Below is a small trained network, with its code and all its weights. Each question gives an input and a target symbol and asks what happens when units are switched off, that is, made to give their printed mean instead of their output.

import numpy as np


def w(rows, s, z=0):
    codes = np.array(rows[::2]) - 128.0
    scale = np.full(codes.shape[1], s)
    scale[-1] = z or s
    return codes * scale


def f(y):
    return np.maximum(y, 0)


def softmax(a):
    e = np.exp(a - a.max(-1, keepdims=True))
    return e / e.sum(-1, keepdims=True)


def log_softmax(a):
    a = a - a.max(-1, keepdims=True)
    return a - np.log(np.exp(a).sum(-1, keepdims=True))


def net(x, mask):
    ids = ['ΓΘΠΦαδζξσω'.index(c) for c in x.split()]
    T = len(ids)
    res = E[ids] + P[:T]
    q, k, v = (res @ M[0].T for M in (Q, K, V))
    z = softmax(np.where(np.tri(T) > 0, q @ k.T / 4**0.5, -1e9)) @ v
    res = res + np.where(mask[0], z, O[0][:, -1]) @ O[0][:, :-1]
    y = f(res @ A[0][:, :-1].T + A[0][:, -1])
    res = res + np.where(mask[1:9], y, B[0][:, -1]) @ B[0][:, :-1]
    return log_softmax(res[-1] @ U[:, :-1].T + U[:, -1])


Q, K, V, O, A, B = {}, {}, {}, {}, {}, {}
E = w([
[77,227,75,124],'Γ',
[80,222,249,91],'Θ',
[118,142,174,124],'Π',
[49,138,90,225],'Φ',
[106,135,127,201],'α',
[102,171,134,125],'δ',
[178,195,251,92],'ζ',
[60,91,195,125],'ξ',
[149,126,218,141],'σ',
[135,11,195,241],'ω',
],0.014)
P = w([
[95,254,165,210],'0',
[110,153,122,144],'1',
[116,148,126,151],'2',
[118,166,120,147],'3',
[130,168,129,147],'4',
[119,175,123,148],'5',
[117,180,119,146],'6',
[118,180,117,154],'7',
],0.0099)
Q[0] = w([
[129,243,217,255],'head 1',
[191,36,141,57],'head 1',
[104,205,119,186],'head 1',
[22,128,205,178],'head 1',
],0.01)
K[0] = w([
[93,236,142,255],'head 1',
[147,87,70,72],'head 1',
[122,158,161,178],'head 1',
[17,191,179,161],'head 1',
],0.012)
V[0] = w([
[250,162,164,146],'head 1',
[141,67,175,142],'head 1',
[123,138,181,58],'head 1',
[212,154,119,172],'head 1',
],0.017)
O[0] = w([
[130,30,102,20,140],'head 1',
[92,29,231,103,49],'head 1',
[254,130,194,98,4],'head 1',
[78,78,67,79,197],'head 1',
],0.011,0.0038)
A[0] = w([
[168,53,80,221,175],'neuron 1',
[186,26,38,83,65],'neuron 2',
[119,193,123,93,84],'neuron 3',
[181,20,94,227,2],'neuron 4',
[254,144,90,86,77],'neuron 5',
[108,73,167,195,153],'neuron 6',
[95,49,107,37,193],'neuron 7',
[50,222,187,108,152],'neuron 8',
],0.009,0.0034)
B[0] = w([
[157,85,129,95,210],'neuron 1',
[7,168,109,141,168],'neuron 2',
[157,158,117,113,170],'neuron 3',
[128,194,111,71,184],'neuron 4',
[131,71,101,129,151],'neuron 5',
[41,157,124,74,224],'neuron 6',
[168,185,151,138,231],'neuron 7',
[170,38,142,118,254],'neuron 8',
],0.014,0.0091)
U = w([
[146,253,81,162,75],'Γ',
[195,80,78,17,51],'Θ',
[176,93,92,58,199],'Π',
[61,132,81,229,68],'Φ',
[83,42,28,151,188],'α',
[150,168,57,113,254],'δ',
[120,193,82,11,23],'ζ',
[134,242,213,207,128],'ξ',
[140,217,117,95,100],'σ',
[54,63,173,122,110],'ω',
],0.0054,0.0057)

Each question gives the input, a string of symbols that net reads in full, and the target symbol t.
The units are the heads (4 rows each of Q, K, V and O) and the neurons (one row each of A and B). Each row of codes is followed by its name. A weight is (code - 128) times the scale printed after its matrix; where a second scale follows, it is the last column's (O, A, B and U).
mask holds one flag per unit, heads first, then neurons. A switched-off unit (its flag False) gives its mean, the last column of its rows in O or B, instead of its output. The means were averaged over made-up inputs and are rounded, as every weight is.
A unit's drop is (log p(t) with every unit on - log p(t) with that unit switched off) / (log p(t) with every unit on - log p(t) with every unit switched off).
The circuit of an input: a set's keep is (log p(t) with only the set's units on - log p(t) with every unit switched off) / (log p(t) with every unit on - log p(t) with every unit switched off). Starting from all 9 units, units are removed one at a time, each time the one whose removal leaves the highest keep (on an exact tie, the one counted first), for as long as the keep stays at least 0.8.
circuit, biggest first: the units of the circuit, biggest drop first
k most important neurons: the k neurons with the biggest drops, biggest first
drop when u is switched off: that unit's drop, to one decimal
input ξ ω ω ζ, target ξ: most important neuron	[neuron 1]
input ζ ζ ω Π ξ, target ζ: 3 most important neurons	[neuron 2; neuron 7; neuron 8]
input Θ δ ω Φ ω, target Θ: circuit, biggest first	[head 1; neuron 1]
input α ω Γ, target α: circuit, biggest first	[head 1; neuron 8]
input Θ Π ω Γ Θ, target Θ: circuit, biggest first	[head 1; neuron 5]
input ξ ζ ω Θ Θ ω ζ, target Π: 3 most important neurons	[neuron 5; neuron 8; neuron 7]
input Θ Θ ξ ω ω, target Θ: 3 most important neurons	[neuron 5; neuron 1; neuron 4]
input ζ ξ α Γ α, target ζ: circuit, biggest first	[head 1; neuron 2]
input ω α α α ω Π σ ω, target ζ: circuit, biggest first	[neuron 4; neuron 6; head 1; neuron 8]
input Θ ω ξ ω Π α, target Π: circuit, biggest first	[head 1; neuron 5]
input Φ ω ξ ξ ω ζ Φ σ, target α: circuit, biggest first	[neuron 8; head 1; neuron 7]
input α Φ Γ ω ω Φ, target α: circuit, biggest first	[head 1; neuron 7]
input Θ ξ ξ ω ξ δ ω, target Π: 2 most important neurons	[neuron 5; neuron 1]
input Φ ξ ω δ ξ, target α: 3 most important neurons	[neuron 8; neuron 7; neuron 4]
input Γ Π ξ ω, target δ: 2 most important neurons	[neuron 1; neuron 7]
input ω δ ω Φ ξ ζ, target ω: most important neuron	[neuron 8]
input ξ Γ σ α, target ξ: drop when head 1 is switched off	1.2
input Γ δ ω, target δ: drop when neuron 1 is switched off	0.3
input Γ Γ δ α δ ξ Φ, target Γ: drop when neuron 3 is switched off	0.2
input ω ξ ω δ δ α ω ζ, target ω: most important neuron	[neuron 4]
input ξ ξ σ, target ξ: drop when neuron 1 is switched off	0.1
